Below is a small trained network, with its code and all its weights. Each question gives an input and a target symbol and asks what happens when units are switched off, that is, made to give their printed mean instead of their output.

import numpy as np


def w(rows, s, z=0):
    codes = np.array(rows[::2]) - 128.0
    scale = np.full(codes.shape[1], s)
    scale[-1] = z or s
    return codes * scale


def norm(h):
    return h / np.sqrt((h * h).mean(-1, keepdims=True) + 1e-5)


def f(y):
    return np.maximum(y, 0)


def softmax(a):
    e = np.exp(a - a.max(-1, keepdims=True))
    return e / e.sum(-1, keepdims=True)


def log_softmax(a):
    a = a - a.max(-1, keepdims=True)
    return a - np.log(np.exp(a).sum(-1, keepdims=True))


def net(x, mask):
    ids = ['αβγδεζηθλμξπσφψ'.index(c) for c in x.split()]
    T = len(ids)
    res = E[ids] + P[:T]
    u = 0
    for l in range(3):
        r = norm(res)
        for j in range(2):
            rows = slice(3 * j, 3 * j + 3)
            q, k, v = (r @ M[l][rows].T for M in (Q, K, V))
            z = softmax(np.where(np.tri(T) > 0, q @ k.T / 3**0.5, -1e9)) @ v
            o = O[l][rows]
            res = res + np.where(mask[u + j], z, o[:, -1]) @ o[:, :-1]
        u += 2
        y = f(norm(res) @ A[l][:, :-1].T + A[l][:, -1])
        res = res + np.where(mask[u : u + 8], y, B[l][:, -1]) @ B[l][:, :-1]
        u += 8
    return log_softmax(norm(res)[-1] @ U[:, :-1].T + U[:, -1])


Q, K, V, O, A, B = {}, {}, {}, {}, {}, {}
E = w([
[116,103,112],'α',
[106,165,6],'β',
[177,160,138],'γ',
[174,166,161],'δ',
[125,89,187],'ε',
[76,61,109],'ζ',
[202,72,124],'η',
[85,187,100],'θ',
[135,145,126],'λ',
[228,129,157],'μ',
[156,154,85],'ξ',
[154,133,134],'π',
[109,97,109],'σ',
[168,151,96],'φ',
[174,157,139],'ψ',
],0.025)
P = w([
[254,165,4],'0',
[116,167,208],'1',
[107,154,193],'2',
[104,144,180],'3',
[100,132,175],'4',
[100,115,169],'5',
[100,123,162],'6',
[101,107,166],'7',
[98,124,152],'8',
],0.0053)
Q[0] = w([
[62,139,128],'L0H1',
[180,100,89],'L0H1',
[148,152,147],'L0H1',
[113,83,212],'L0H2',
[193,196,213],'L0H2',
[230,1,47],'L0H2',
],0.024)
K[0] = w([
[126,88,178],'L0H1',
[149,116,62],'L0H1',
[128,165,117],'L0H1',
[120,42,154],'L0H2',
[175,190,250],'L0H2',
[254,25,30],'L0H2',
],0.022)
V[0] = w([
[113,100,112],'L0H1',
[120,115,110],'L0H1',
[150,132,114],'L0H1',
[146,126,171],'L0H2',
[135,129,123],'L0H2',
[8,110,125],'L0H2',
],0.012)
O[0] = w([
[142,161,129,142],'L0H1',
[138,154,124,144],'L0H1',
[135,114,110,156],'L0H1',
[161,135,160,113],'L0H2',
[125,129,125,140],'L0H2',
[89,11,86,2],'L0H2',
],0.013,0.0025)
A[0] = w([
[102,125,98,104],'L0N1',
[69,139,110,133],'L0N2',
[167,102,120,5],'L0N3',
[107,175,37,111],'L0N4',
[159,73,53,65],'L0N5',
[80,95,63,168],'L0N6',
[128,106,89,108],'L0N7',
[7,138,171,119],'L0N8',
],0.017,0.003)
B[0] = w([
[105,113,130,171],'L0N1',
[92,130,106,182],'L0N2',
[164,106,117,130],'L0N3',
[106,249,109,196],'L0N4',
[98,94,216,198],'L0N5',
[36,93,144,254],'L0N6',
[99,109,155,174],'L0N7',
[167,221,214,204],'L0N8',
],0.021,0.0073)
Q[1] = w([
[245,116,151],'L1H1',
[118,68,89],'L1H1',
[7,211,175],'L1H1',
[111,68,215],'L1H2',
[85,34,168],'L1H2',
[152,35,117],'L1H2',
],0.018)
K[1] = w([
[213,168,171],'L1H1',
[77,173,66],'L1H1',
[89,5,135],'L1H1',
[112,60,196],'L1H2',
[93,30,149],'L1H2',
[158,49,90],'L1H2',
],0.019)
V[1] = w([
[182,124,9],'L1H1',
[98,171,126],'L1H1',
[94,222,52],'L1H1',
[119,167,109],'L1H2',
[136,199,85],'L1H2',
[214,84,88],'L1H2',
],0.012)
O[1] = w([
[169,118,3,3],'L1H1',
[97,180,98,143],'L1H1',
[89,223,7,87],'L1H1',
[111,161,95,147],'L1H2',
[84,176,39,152],'L1H2',
[154,1,77,52],'L1H2',
],0.01,0.011)
A[1] = w([
[149,117,125,7],'L1N1',
[98,87,70,117],'L1N2',
[253,107,152,59],'L1N3',
[150,81,52,40],'L1N4',
[226,123,98,22],'L1N5',
[161,139,20,233],'L1N6',
[228,194,98,155],'L1N7',
[120,177,71,217],'L1N8',
],0.018,0.0013)
B[1] = w([
[122,135,133,129],'L1N1',
[168,163,175,129],'L1N2',
[175,41,176,174],'L1N3',
[196,121,112,129],'L1N4',
[166,214,151,151],'L1N5',
[151,119,22,154],'L1N6',
[110,209,251,254],'L1N7',
[123,62,172,200],'L1N8',
],0.028,0.008)
Q[2] = w([
[178,119,143],'L2H1',
[109,109,170],'L2H1',
[109,157,81],'L2H1',
[204,214,168],'L2H2',
[139,5,166],'L2H2',
[104,152,103],'L2H2',
],0.032)
K[2] = w([
[123,161,147],'L2H1',
[175,101,145],'L2H1',
[90,120,103],'L2H1',
[149,146,252],'L2H2',
[195,91,85],'L2H2',
[100,138,121],'L2H2',
],0.03)
V[2] = w([
[124,159,126],'L2H1',
[139,148,196],'L2H1',
[120,177,114],'L2H1',
[166,161,56],'L2H2',
[8,130,116],'L2H2',
[153,160,81],'L2H2',
],0.018)
O[2] = w([
[146,138,170,140],'L2H1',
[213,128,89,246],'L2H1',
[149,145,205,129],'L2H1',
[130,95,17,55],'L2H2',
[115,2,193,149],'L2H2',
[146,129,59,90],'L2H2',
],0.014)
A[2] = w([
[253,110,121,154],'L2N1',
[204,142,106,121],'L2N2',
[228,170,172,172],'L2N3',
[46,197,119,69],'L2N4',
[170,125,95,253],'L2N5',
[115,99,188,227],'L2N6',
[116,98,190,230],'L2N7',
[68,198,83,23],'L2N8',
],0.023,0.0027)
B[2] = w([
[147,146,252,154],'L2N1',
[128,146,192,141],'L2N2',
[111,27,13,250],'L2N3',
[228,192,115,178],'L2N4',
[134,149,169,130],'L2N5',
[144,116,57,249],'L2N6',
[143,143,56,253],'L2N7',
[101,12,159,144],'L2N8',
],0.025,0.015)
U = w([
[133,174,155,150],'α',
[124,102,126,86],'β',
[106,97,121,139],'γ',
[188,100,251,152],'δ',
[50,175,77,211],'ε',
[95,92,232,171],'ζ',
[153,197,16,127],'η',
[216,10,126,33],'θ',
[142,82,7,3],'λ',
[117,108,139,105],'μ',
[113,102,65,165],'ξ',
[133,119,124,155],'π',
[75,211,199,112],'σ',
[130,106,78,152],'φ',
[127,119,133,163],'ψ',
],0.016,0.0043)

Each question gives the input, a string of symbols that net reads in full, and the target symbol t.
The units are the heads (3 rows each of Q, K, V and O) and the neurons (one row each of A and B). Each row of codes is followed by its name. A weight is (code - 128) times the scale printed after its matrix; where a second scale follows, it is the last column's (O, A, B and U).
mask holds one flag per unit, layer by layer, with each layer's heads first. A switched-off unit (its flag False) gives its mean, the last column of its rows in O or B, instead of its output. The means were averaged over made-up inputs and are rounded, as every weight is.
A unit's drop is (log p(t) with every unit on - log p(t) with that unit switched off) / (log p(t) with every unit on - log p(t) with every unit switched off).
The circuit of an input: a set's keep is (log p(t) with only the set's units on - log p(t) with every unit switched off) / (log p(t) with every unit on - log p(t) with every unit switched off). Starting from the 12 units with the biggest drops (on a tie, the unit counted first), units are removed one at a time, each time the one whose removal leaves the highest keep (on an exact tie, the one counted first), for as long as the keep stays at least 0.8.
circuit, biggest first: the units of the circuit, biggest drop first
k most important neurons: the k neurons with the biggest drops, biggest first
k most important neurons of layer l: the k neurons of layer l with the biggest drops, biggest first
heads that matter: for each layer, one digit per head in row order, 1 if its drop is at least 0.15 and else 0, layers parted by /
input β ε ψ, target θ: circuit, biggest first -> L2N3, L0N6, L1H1
input ζ ε θ ε ζ ψ, target θ: circuit, biggest first -> L0N8
input ε β θ, target σ: 2 most important neurons of layer 2 -> L2N3, L2N4
input σ λ α, target σ: heads that matter -> 01 / 00 / 00
input ξ γ ε δ, target θ: heads that matter -> 01 / 10 / 00
input ζ ζ δ λ ε ζ ζ, target ζ: circuit, biggest first -> L0H2, L2N3
input ζ ξ ξ φ ε ξ φ α α, target ζ: heads that matter -> 01 / 00 / 01
input η ζ ξ ε φ η α, target η: 3 most important neurons -> L0N8, L1N7, L2N4
input η ξ α ε ξ σ β γ σ, target η: 2 most important neurons of layer 1 -> L1N6, L1N7
input ε δ γ, target θ: 3 most important neurons -> L0N4, L2N3, L0N6
input α ξ γ, target η: heads that matter -> 01 / 11 / 00
input ξ ψ η, target δ: 4 most important neurons -> L0N6, L0N4, L1N3, L0N5
input σ η σ σ, target σ: 2 most important neurons -> L2N3, L0N6
input ε ψ ε α ζ ζ γ, target θ: 4 most important neurons -> L2N3, L0N4, L0N6, L1N3
input ξ ζ ε δ, target θ: circuit, biggest first -> L2N3
input ξ α ζ μ ζ γ, target η: 2 most important neurons -> L1N7, L2N3
input φ ζ ε, target θ: 2 most important neurons -> L0N4, L2N3
input ξ ε ζ ε ξ λ, target λ: 2 most important neurons -> L0N5, L1N7
input ε ζ ζ ζ σ σ, target ε: 4 most important neurons -> L0N6, L0N8, L0N4, L1N7
input η ξ σ ψ, target η: heads that matter -> 00 / 01 / 00
input ξ ζ θ π η α φ, target η: 4 most important neurons -> L2N3, L1N7, L0N8, L2N1
input ξ α ψ, target η: 2 most important neurons -> L1N7, L2N3
input ε σ α, target ε: heads that matter -> 01 / 01 / 11
input ε α ζ, target ε: heads that matter -> 01 / 01 / 11
input ζ ζ γ ζ β, target ε: 4 most important neurons -> L1N7, L0N4, L2N3, L0N6
input ξ λ ξ ξ γ ζ ξ σ π, target η: heads that matter -> 01 / 01 / 00
